Below is a small trained network, with its code and all its weights. Each question gives an input and a target symbol and asks what happens when units are switched off, that is, made to give their printed mean instead of their output.

import numpy as np


def w(rows, s, z=0):
    codes = np.array(rows[::2]) - 128.0
    scale = np.full(codes.shape[1], s)
    scale[-1] = z or s
    return codes * scale


def norm(h):
    return h / np.sqrt((h * h).mean(-1, keepdims=True) + 1e-5)


def f(y):
    return np.maximum(y, 0)


def softmax(a):
    e = np.exp(a - a.max(-1, keepdims=True))
    return e / e.sum(-1, keepdims=True)


def log_softmax(a):
    a = a - a.max(-1, keepdims=True)
    return a - np.log(np.exp(a).sum(-1, keepdims=True))


def net(x, mask):
    ids = ['ΛΨΩζημξπσ'.index(c) for c in x.split()]
    T = len(ids)
    res = E[ids] + P[:T]
    r = norm(res)
    for j in range(2):
        rows = slice(4 * j, 4 * j + 4)
        q, k, v = (r @ M[0][rows].T for M in (Q, K, V))
        z = softmax(np.where(np.tri(T) > 0, q @ k.T / 4**0.5, -1e9)) @ v
        o = O[0][rows]
        res = res + np.where(mask[j], z, o[:, -1]) @ o[:, :-1]
    y = f(norm(res) @ A[0][:, :-1].T + A[0][:, -1])
    res = res + np.where(mask[2:18], y, B[0][:, -1]) @ B[0][:, :-1]
    return log_softmax(norm(res)[-1] @ U[:, :-1].T + U[:, -1])


Q, K, V, O, A, B = {}, {}, {}, {}, {}, {}
E = w([
[173,182,50],'Λ',
[184,140,84],'Ψ',
[116,138,198],'Ω',
[164,188,58],'ζ',
[79,159,202],'η',
[82,98,96],'μ',
[118,98,112],'ξ',
[63,168,200],'π',
[122,56,248],'σ',
],0.013)
P = w([
[232,254,175],'0',
[45,173,123],'1',
[68,154,120],'2',
[75,147,126],'3',
[97,149,128],'4',
[103,155,128],'5',
[108,159,130],'6',
[117,163,132],'7',
[122,171,135],'8',
[130,176,137],'9',
[153,175,138],'10',
],0.0077)
Q[0] = w([
[129,144,18],'h1',
[175,237,121],'h1',
[124,219,172],'h1',
[63,171,162],'h1',
[172,220,192],'h2',
[230,8,40],'h2',
[184,193,127],'h2',
[176,134,243],'h2',
],0.011)
K[0] = w([
[55,157,95],'h1',
[70,107,181],'h1',
[151,185,251],'h1',
[112,149,188],'h1',
[191,143,151],'h2',
[84,65,48],'h2',
[179,150,142],'h2',
[217,201,111],'h2',
],0.013)
V[0] = w([
[141,169,155],'h1',
[98,44,183],'h1',
[210,97,154],'h1',
[1,145,222],'h1',
[214,67,155],'h2',
[188,137,28],'h2',
[62,154,158],'h2',
[31,169,163],'h2',
],0.0095)
O[0] = w([
[100,194,100,171],'h1',
[8,38,20,96],'h1',
[95,167,144,72],'h1',
[88,143,42,254],'h1',
[33,48,254,70],'h2',
[7,38,20,159],'h2',
[199,196,131,143],'h2',
[232,148,96,155],'h2',
],0.0068,0.0059)
A[0] = w([
[133,46,198,115],'n1',
[73,56,179,56],'n2',
[145,170,43,171],'n3',
[158,107,154,91],'n4',
[222,57,125,29],'n5',
[160,55,205,107],'n6',
[121,70,130,52],'n7',
[64,148,121,252],'n8',
[108,79,238,41],'n9',
[109,61,253,61],'n10',
[68,75,40,125],'n11',
[119,75,137,87],'n12',
[198,162,180,70],'n13',
[170,85,154,73],'n14',
[184,127,201,34],'n15',
[146,171,42,174],'n16',
],0.011,0.0043)
B[0] = w([
[142,170,51,149],'n1',
[136,106,123,151],'n2',
[239,168,84,251],'n3',
[141,152,175,133],'n4',
[19,5,12,136],'n5',
[157,254,77,148],'n6',
[133,111,40,130],'n7',
[159,19,173,199],'n8',
[193,131,72,154],'n9',
[186,161,52,161],'n10',
[81,101,151,190],'n11',
[118,128,104,133],'n12',
[70,57,83,163],'n13',
[138,146,196,131],'n14',
[168,172,140,145],'n15',
[105,140,102,254],'n16',
],0.0064,0.0091)
U = w([
[135,184,214,77],'Λ',
[195,176,47,189],'Ψ',
[250,232,105,218],'Ω',
[116,170,221,94],'ζ',
[131,124,11,5],'η',
[77,110,42,50],'μ',
[80,89,150,151],'ξ',
[92,118,116,38],'π',
[114,96,156,58],'σ',
],0.012,0.0028)

Each question gives the input, a string of symbols that net reads in full, and the target symbol t.
The units are the heads (4 rows each of Q, K, V and O) and the neurons (one row each of A and B). Each row of codes is followed by its name. A weight is (code - 128) times the scale printed after its matrix; where a second scale follows, it is the last column's (O, A, B and U).
mask holds one flag per unit, heads first, then neurons. A switched-off unit (its flag False) gives its mean, the last column of its rows in O or B, instead of its output. The means were averaged over made-up inputs and are rounded, as every weight is.
A unit's drop is (log p(t) with every unit on - log p(t) with that unit switched off) / (log p(t) with every unit on - log p(t) with every unit switched off).
The circuit of an input: a set's keep is (log p(t) with only the set's units on - log p(t) with every unit switched off) / (log p(t) with every unit on - log p(t) with every unit switched off). Starting from the 12 units with the biggest drops (on a tie, the unit counted first), units are removed one at a time, each time the one whose removal leaves the highest keep (on an exact tie, the one counted first), for as long as the keep stays at least 0.8.
units of the circuit, in order: the units of the circuit, biggest drop first
unit that matters most: the unit with the biggest drop
k most important neurons: the k neurons with the biggest drops, biggest first
heads that matter: for each layer, one digit per head in row order, 1 if its drop is at least 0.15 and else 0, layers parted by /
drop when u is switched off: that unit's drop, to one decimal
input Ω ζ Λ Ψ σ Ψ Ψ Ψ Ψ, target μ: units of the circuit, in order : (h2)
input μ π ζ Ψ η, target η: heads that matter : 10
input ζ η ξ ζ Ω ζ η Ψ η, target μ: heads that matter : 10
input Ω ζ ξ Λ Ψ σ Ω, target Λ: heads that matter : 11
input σ μ Ω σ μ π η Ψ σ Ψ σ, target μ: heads that matter : 01
input Ψ σ Ψ μ Λ η, target ξ: heads that matter : 01
input μ η σ, target Ω: heads that matter : 10
input Ω σ π ζ π, target Λ: heads that matter : 01
input π Ω π σ, target Ω: heads that matter : 01
input Ψ ξ σ Ψ μ σ σ, target η: 2 most important neurons : (n10 n1)
input Ψ μ Ω, target ξ: heads that matter : 01
input σ σ ζ Λ Λ ζ π σ ζ σ Ω, target ζ: 2 most important neurons : (n3 n8)
input ζ ζ Ψ μ Ω Ω Ω, target μ: drop when h1 is switched off : 0.5
input Ω ζ Ω, target Λ: drop when n3 is switched off : 0.2
input ζ Λ ξ μ Ω σ Λ σ π μ π, target μ: drop when h1 is switched off : 1.3
input ζ μ Ψ π Ψ μ σ Ψ η, target μ: unit that matters most : h1
